In the rows, 128 means zero.
Each row of numbers belongs to one of the objects below and depends on some of the facts about them. Some rows are named. Which object is each other row?

There are 3 kinds of fact about the objects: ψ, Ξ, Σ.
fider: ψ ritun; Σ a
kiflal: ψ skekas; Σ d
gimogrol: ψ plude; Ξ broskem; Σ e
drudir: ψ doflak; Σ e
rozom: Ξ futu; Σ c
drustu: ψ kavo; Ξ mukidom; Σ c
trikan: ψ stebres; Ξ brilo; Σ a
fiti: ψ lozis; Ξ plidene; Σ c
sovir: Ξ braskin; Σ e
dregru: ψ plude; Σ d
pluplu: ψ tuskekli; Ξ bebru; Σ b
brovenum: ψ tuskekli; Ξ troner; Σ b
zagrul: ψ dekik; Σ b
brogul: ψ kavo; Ξ fodenem; Σ a
trido: ψ muflin; Ξ skoski; Σ c
fliku: ψ doflak; Σ d
rotrun: ψ grafluk; Σ a
sipan: ψ noskibra; Ξ lufliplis; Σ b
griru: ψ rozom; Ξ plibrulok; Σ d
fomo: ψ doflak; Σ e
noskibra: ψ sovir; Ξ klastil; Σ c
somifle: ψ plorar; Σ d
plidene: ψ grevi; Ξ ligal; Σ d
brolur: ψ fliku; Σ b
dufidrom: ψ muflin; Σ c
ritun: ψ tedu; Ξ setin; Σ d
puska: ψ fomo; Σ c
trivamal: ψ fodenem; Σ c
stadafim: ψ pluplu; Σ a
klestik: ψ brarak; Σ b
zoskurem: ψ fodenem; Ξ fider; Σ e
trogo: ψ ritun; Σ c
fodenem: Ξ lozis; Σ a
kaseplir: ψ stovo; Ξ dezak; Σ c
zulelas: ψ sovir; Ξ fiti; Σ a
relak: ψ grafluk; Σ c
vosur: ψ grafluk; Ξ beflir; Σ d
teken: ψ doflak; Σ d
tizu: ψ lozis; Ξ sofi; Σ e
paskoflis: Σ d
stebres: ψ grafluk; Ξ vugros; Σ d
bebru: ψ brarak; Σ a
zogok: ψ fomo; Ξ buklel; Σ b
voti: ψ pluplu; Ξ stabru; Σ b
bava: ψ tuskekli; Σ b
skigre: ψ grafluk; Ξ febuplun; Σ b
skekas: ψ paskoflis; Σ b
kavebis: ψ noskibra; Σ d
beflir: ψ rozom; Ξ ritun; Σ a
drufebor: ψ kavo; Ξ traplese; Σ c
pazal: ψ noskibra; Σ d
bradol: ψ doflak; Σ e
grepe: ψ veskor; Ξ ploguk; Σ e
drilo: ψ ritun; Ξ bradol; Σ e
broskem: ψ brarak; Ξ fliku; Σ e
lozis: ψ plude; Ξ sikor; Σ d
pline: ψ rozom; Σ d
muflin: ψ vifek; Ξ klestik; Σ d
grafluk: Σ d
fakor: ψ sovir; Ξ leplen; Σ c
ploguk: ψ plibrulok; Ξ plorar; Σ a
doflak: Σ e
rufon: ψ fomo; Σ c
sibrum: ψ sovir; Ξ pofle; Σ d
flatram: ψ plude; Ξ voti; Σ d
kavo: ψ sovir; Ξ nuzi; Σ d
gristal: ψ plibrulok; Ξ pluplu; Σ a
flaso: ψ fomo; Ξ dratak; Σ e
mukidom: ψ griru; Ξ flaso; Σ e
kozar: ψ stovo; Σ a
leplen: ψ noskibra; Ξ kavebis; Σ e
flivisi: ψ brarak; Σ b
febuplun: ψ fliku; Σ e
buklel: ψ stebres; Ξ drustu; Σ c
pokla: ψ plude; Ξ kedis; Σ b
plofizir: ψ paskoflis; Ξ kaseplir; Σ e
plorar: ψ plude; Ξ stidudas; Σ a
troner: ψ fodenem; Ξ zoskurem; Σ b
braskin: ψ vifek; Ξ kubu; Σ a
vifek: Σ a
ligal: ψ dekik; Ξ muflin; Σ d
stabru: ψ muflin; Ξ veskor; Σ c
pudu: ψ pluplu; Ξ gugrun; Σ e
traplese: ψ stovo; Ξ kavo; Σ e
sikor: ψ zagrul; Ξ drilo; Σ a
futu: ψ plorar; Ξ plude; Σ a
stidudas: ψ drudir; Ξ satren; Σ a
tefus: ψ fliku; Ξ pevan; Σ d
lufliplis: ψ zagrul; Ξ sini; Σ a
grupul: ψ grafluk; Ξ grepe; Σ d
setin: ψ fomo; Ξ brarak; Σ b
fubil: ψ kavo; Ξ plofizir; Σ c
skoski: ψ muflin; Ξ flupu; Σ a
kedis: ψ plude; Ξ zagrul; Σ a
tasum: ψ brarak; Ξ fubil; Σ e
rukles: ψ rozom; Ξ pazal; Σ a
matem: ψ fomo; Ξ plolal; Σ d
topla: ψ drudir; Σ b
davo: ψ ritun; Ξ bebros; Σ d
braru: ψ stovo; Σ d
kidor: ψ sibrum; Σ a
flupu: ψ plofizir; Ξ sidi; Σ d
mevel: ψ plofizir; Σ d
satren: ψ fliku; Ξ fakor; Σ e
bedem: ψ grevi; Ξ kozar; Σ a
nuzi: ψ sovir; Ξ rufon; Σ c
plibrulok: ψ rozom; Ξ plustu; Σ c
kubu: ψ sibrum; Σ b
zume: ψ pokla; Ξ vosur; Σ c
tuskekli: Ξ draven; Σ e
grevi: Σ c
bridros: ψ vira; Σ c
pofle: ψ tuskekli; Ξ sipan; Σ a
skobrim: ψ sovir; Σ d
dezak: ψ pluplu; Ξ sovir; Σ c
mupun: ψ relak; Σ a
gorik: ψ trepletruk; Σ b
veskor: ψ vifek; Ξ gimogrol; Σ b
zuples: ψ sibrum; Σ d
plogin: ψ vifek; Σ d
lakul: ψ ritun; Ξ flivisi; Σ b
mostik: ψ pluplu; Ξ kidor; Σ e
plolal: ψ vifek; Ξ davo; Σ e
brilo: ψ griru; Σ e
rovil: ψ noskibra; Ξ bedem; Σ e
plude: Ξ trido; Σ c
viflavi: ψ trepletruk; Ξ flovar; Σ c
trepletruk: ψ grafluk; Σ d
draven: ψ muflin; Ξ skigre; Σ e
skizil: ψ doflak; Σ a
flovar: ψ plolal; Ξ zuples; Σ e
klastil: ψ skekas; Ξ plovum; Σ a
pevan: ψ kavo; Σ b
fazu: ψ stebres; Σ b
skiskol: ψ fodenem; Σ a
skodil: ψ brarak; Σ c
brarak: ψ grevi; Ξ trivamal; Σ e
nitan: ψ kavo; Σ d
plustu: ψ stebres; Ξ rozom; Σ b
dratak: ψ grafluk; Ξ dekik; Σ c
luku: ψ grevi; Ξ gristal; Σ e
vira: Σ e
sofi: ψ grevi; Ξ griru; Σ c
bebros: ψ tuskekli; Ξ luku; Σ e
sini: ψ paskoflis; Ξ teken; Σ b
plovum: ψ plolal; Ξ zogok; Σ e
gugrun: ψ vira; Σ b
vugros: ψ fodenem; Σ d
drotras: ψ ritun; Ξ grupul; Σ d
ronas: ψ zagrul; Σ d
stovo: ψ dekik; Σ b
studro: ψ noskibra; Ξ sibrum; Σ b
tedu: Ξ matem; Σ c
plubom: ψ trepletruk; Σ a
stidi: ψ noskibra; Σ b
gebrim: ψ plolal; Σ e
gremum: ψ grevi; Σ a
dekik: Ξ topla; Σ e
sidi: ψ muflin; Ξ gorik; Σ b
trivun: ψ pokla; Σ a

Some rows with their names:
traplese: [ 69 157 155 102 105  84 129 159 121 122 128 124 101 139 114 136 137  95
 186 139 107 124 114 152 110  96 180 176  87  90 178 114 173 119 146 149]
gorik: [127 100 164 130 220 163  86 129  93 189 151  93  90 153 119  92 164 159
 102 198  78 136 101 133 124  92 143 115  57 118  52 115 170 126 138 101]
plorar: [115 147 140 100 105  78 127 166 124 119  78 137 124 109 159 157 172 128
 100 165 113 120 131 154 123 186 145 129 109 106 159 110  96 142  92 124]
somifle: [128 125 124 115 110  68 128 169 102 139 105 160 133 121 140 181 184 131
  98 167  98 122 108 154 130 156 148 134  90 127 149 106  70 120 117 125]
plude: [112 109 117 134 166 131 120 141  96 192 140 140  93 136 125 180 182 123
 111 182  90 138  97 124 120 128 145 165 100 112 114 129 105 104 140 104]
gimogrol: [127 128 134 114 110  77 130 151 110 136 102 144 128 120 137 157 169 125
 108 155  99 124 111 154 125 149 151 131 103 129 149 110  94 116 116 126]
veskor: [115 107 126 116 119  77 104 115 116 135 107  98 104 155 133 109 138 108
 128 101  99 152 119 151 119 151 132 146 136 121 159 111 111 127 135 112]
vifek: [117 109 133 117 123  84 110 119 116 135 111 106 108 147 132 118 141 109
 129 110 100 146 118 149 116 144 137 146 127 122 153 115 116 115 134 115]
futu: [125 113 111 134 145 119 122 153  92 197 132 172 103 126 133 210 200 128
 113 176  89 120  93 133 134 149 144 165  79 111 125 125  65 103 135  94]
draven: [113  94 113 119 121  68  86 105 112 143 102  85  98 176 129 100 132 105
 132  78  93 167 117 154 120 160 119 157 147 120 165 109  99 137 143 100]
skiskol: [119 120 146 117 122  94 130 127 119 126 119 123 116 125 135 131 145 112
 129 135 108 132 119 143 111 133 152 135 117 128 146 120 130 100 130 126]
fodenem: [116 119 145 116 123  90 130 129 123 120 123 123 115 125 139 135 144 111
 125 133 109 135 126 139 109 135 148 134 115 124 150 116 129 103 130 128]
drudir: [108 112 136 125 124 102 166 111 112 120 121  97 144 105 123 138 120 116
 125 142 111 109 136 144 129 146 174 140 139 117 129  98 125  99 154 110]
griru: [146 108 149 139 115 145 131  88 122 175 152 171  82 105 145 177 160  93
 187  85 106  96 111 136 125 154 149 172  75 101 154 151  94  58 148  75]
pline: [120 121 147 118 124  96 130 126 120 126 121 127 113 126 136 133 147 110
 127 135 106 133 120 142 112 133 153 134 115 128 149 122 132  97 127 128]
dekik: [121  91 184 125  98  77 132 178  64  55 139 141 139 155  42 143 146  98
 139  87 104 177  85 148 130  63 190 137 109 114 151 109 136  65 136 122]
sibrum: [134 131 122 133  92  92 133 138 136 103 129 127 101 138 132 126 157  99
 133 147 135 135 130 138  75 143 122 123 131 109 108 109 131  82 142 140]
plovum: [135  63  73 116 128   5  89  88 137 178 116  89 161 190 144  85 112  88
 164 101  90 146 106 188 103 119 135 171 116 209 159 102  98  98 168 147]

Which object is each row?
No name comes twice in this set of rows, the named rows included.
[153  63 206 129 128  88 113 164  73  47 150 136 147 151  65 116 145 126
 112  82 107 166 103 149 135  76 170  99  75 130 112  97 125  67 137 105]  dratak
[129 117 192  85 151 106  91 153 156  97  77  98 145 120 164  98 140 122
 140 150 154 125 162 164 117 189 148 138  83  92 112 119 159 123  62  90]  grupul
[ 88 106 120 132 200 144 114 136  94 190 147 104  88 151 114 150 166 123
  95 209  86 164  95 110 102 100 150 162 128 118  97 134 156 112 137 121]  flupu
[161  64 168 113 160  56  94 123 129 115 152 121 175 149 139  77 128 133
 147 125 108 116 123 178 115  83 157 106  21 188 101  87 134  78 154 140]  buklel
[128 107 139 138 142 146 125 104 113 180 150 151  84 121 133 169 163 104
 159 123 100 116 106 129 120 137 149 167  95 106 134 145 115  76 144  90]  rozom
[133 186 107 151  37  96 158 114 135  95 141 126  38 127 146 102 166 119
 105 138 109 107 127 128  57 142  92  61 150 101 122  84 131 110 182 179]  leplen
[123 116 134 117 110  84 103 111 118 147  90  95 109 150 130  98 145 109
 135 101  94 141 108 167 118 156 142 143 138 126 155 113 118 124 123 111]  braskin
[142 197 111 150  25 103 160 113 125 106 126 124  39 126 136  90 166 123
 106 144  96 103 116 139  68 140  94  55 152 108 117  90 137 112 175 175]  kavebis
[ 86 150 133 132  97 105 199  86 113 101 125  81 119  78 142 125 106 138
  95 139  94  83 153 132 134 159 167 102 160 103 151  71 120 136 184 126]  satren
[143 109 147 138 118 146 131  90 122 177 152 168  82 108 142 175 161  95
 186  92 103  97 111 135 126 152 149 171  79 102 151 151  99  59 147  78]  plibrulok
[ 92  98 129 131 135 100 181 104 117 104 134  87 159  96 129 152 107 114
 123 142 128 105 155 135 127 152 180 147 146 107 125  83 118  97 172 106]  tefus

Now the same objects, written a new way:
Some rows with their names:
ploguk: [137 121 135  94 116 152 150 145 133 141  81 144 118 139  79 153 145 162
 135 130 154 126 120 122  93 118]
plibrulok: [ 95 104  87 112 126 150 103 176 129 110 115  98 139  96 112 144 119  97
 130 137  97 139 141 133  93 144]
brolur: [146 137 135 132  99 142 148  96 140 130 129 123 108 118 144 137 105 116
 182 130 141 141 126 149 128  96]
klestik: [167 135 106 114 151 142 159 129 115 147 164 141  80 139 145 176 120 131
 176 149 103 116 110 137  94 135]
mupun: [130 139 125 139 130 128 143  94 139 130 140 127 110 138 124 139 148 129
 149 145 127 137 127 200  98 114]
troner: [165 112 119 122 139 138 137 112 132 125 109 131 116 129 111 143 132 132
 130 134 128 153 116 131 117 130]
drufebor: [154 100 105  96 148 144 116  89 139 117 119 148 128 142 121 130 138 114
 123 122 152 121 130 125 134 128]
traplese: [166 111 117 119 137 140 135 118 133 127 110 130 114 128 108 143 134 130
 129 135 125 157 114 130 116 132]
skiskol: [144 130 115 119 123 139 135  98 129 139 131 131 101 143 133 139 128 122
 161 144 121 145 118 164 108 101]
kaseplir: [152 108 165 121 151 151 157  76 113 119 112 124 143 143  94 115 120  88
 123 165  89 140  92  98  99 138]
viflavi: [151 123 129 145 145 125 147 106 143 114 117 128 125 123  98 144 155 140
 117 138 135 143 129 175 104 144]
sovir: [ 80  87 129  72 164 167  84  86 142 102 151 145 188 150 100  82 119  38
 115 123 131  80 123  91 121 155]
plolal: [130 118 115 141 175  87  33 182 119 149 104  95 177 139  96  99  51 136
 134  98 106 144 120 149 104 137]
grevi: [118 139  98 108 157 155 132 190 121 150 191 129  99 123 135 178 105 108
 184 141  84 101 110 126  73 167]
drilo: [166 111 116 118 136 138 138 115 135 128 111 132 113 130 110 140 134 128
 130 137 123 160 112 133 116 128]
flaso: [155 142 138 166 126 188 130  96 130 107 108 120 129 106 135 180 107 127
 154 111 184 166 110 108 146 127]
pluplu: [123 117 120 110 139 142  61 158 151 149 121  97 135 116 106 123 134 120
 134 134 101 164 125 122 102 149]
flivisi: [165 136 106 115 150 142 158 128 114 147 163 141  79 138 146 176 120 133
 176 150 102 113 111 136  92 132]

Which object is each row?
No name comes twice in this set of rows, the named rows included.
[109 116 116 115 137 149  87 166 145 133 129 109 142 113 101 130 122 108
 135 126 112 151 121 127 101 154]  tedu
[162 117 124 148 142 115 160 112 153 111 127 137 120 120  93 136 158 137
 113 131 134 155 123 188 109 151]  vosur
[ 70 116 126  61  84 195  93 195 156 158  79 120 129 127  59 129 168 127
 130 139 127 168 111 105  74 122]  plorar
[127 103 100 109 126 145 117 180 159 129 142 129 126 110  90 120 124  95
 131 118 106 179 103 140 109 155]  ritun
[110 113 111 112 129 157  98 165 144 131 124 114 135 115  98 132 129 104
 132 131 109 163 112 129  99 147]  tuskekli
[171  98 105 101 117 146 134 122 153 134 112 136  97 127 103 125 153 117
 123 137 113 200 102 132 125 126]  gimogrol
[137 124  97 133 170 199  88  74 124 108 122 146 135 150 136 176 141 119
 119 113 191 143 110 118 140 134]  drustu
[181 102  98 136 150  99 142 140 118 124 103 146 127 148  95 117  77 130
 126 106 125 172  93 165 124 115]  stabru
[175 111 100 117 153 138 154 134 114 121 123 130 101 117 127 177 126 137
 139 145 108 123 125 114 103 147]  sofi
[ 82 136 136 166 147 123 125 147 164 105 147 110 157 105  75 133 168 123
 107 133 128 132 142 220  76 178]  stebres
[ 96 126 108 127 143 180  86 166 137 126 132 113 143 117 104 152 123 102
 134 124 126 162 107 126  99 156]  dekik

Now the same objects, written a new way:
Named rows:
draven: [139 122 115 122 170 156 144 100 130 123 106 116 143]
rovil: [120 123 143  58 139 103 130  76 129 134 110 136 129]
noskibra: [144 138 104  24 134 109 132  90 113 115 111 147 128]
pazal: [126 129 122 110  95 118 139  74 123 150 111 141 166]
sovir: [148 136 124  71 127  94 135  96 110 110  98 149 130]
kavebis: [135 130 108 130 121  98 146 148 124 144 111 147 157]
dregru: [126 125 134 138 138 131 127 118 127 123 115 133 130]
skoski: [136 124 116 138 152 143 136  85 135 129  98 117 144]
beflir: [128 127 135 143 140 115 125 112 132 124 109 131 124]
pudu: [122 122 157 110 119 141 115  28 133 119 119 120 127]
fiti: [125 129 132 143 124 126 128 116 135 109 112 129 132]
trikan: [122 146 105 118 189 136 146 121 122 145 138 136 115]
tasum: [121 121 134 123 148 132 113 139 135 107 118 138 115]
braru: [127 126 135 137 138 127 128 115 127 124 113 131 129]
nitan: [133 124 134  95 131 101 137 111 129 132 114 139 141]
vira: [140 142 117 119 131 132 123  92 108 112 102 136 119]
doflak: [141 142 120 112 111 124 124 150  99 122 103 114 104]
brogul: [130 124 134  67 142 105 133 104 134 122 117 135 130]

Rows to name:
No name comes twice in this set of rows, the named rows included.
[145 144 106 166 132 113 126 149 111 106  91 145 119]  zagrul
[138 143 107  66 103 100 121  58 111 138  98 151 138]  kavo
[117 136 109 112 113 146 117  68 134 138 120 126 138]  rukles
[121 121 143 176 114 131 130 139 128 107 109 140 143]  klestik
[144 139 123  75 120  91 129  86 115 110  94 147 126]  sibrum
[127 120 172 147 106 135 131  34 120 128 109 125 143]  gugrun
[125 136  94 123 145 130 120 143 138 131 122 131 124]  drotras
[131 124 145 168 132 113 134 124 124 129 104 134 135]  trivamal

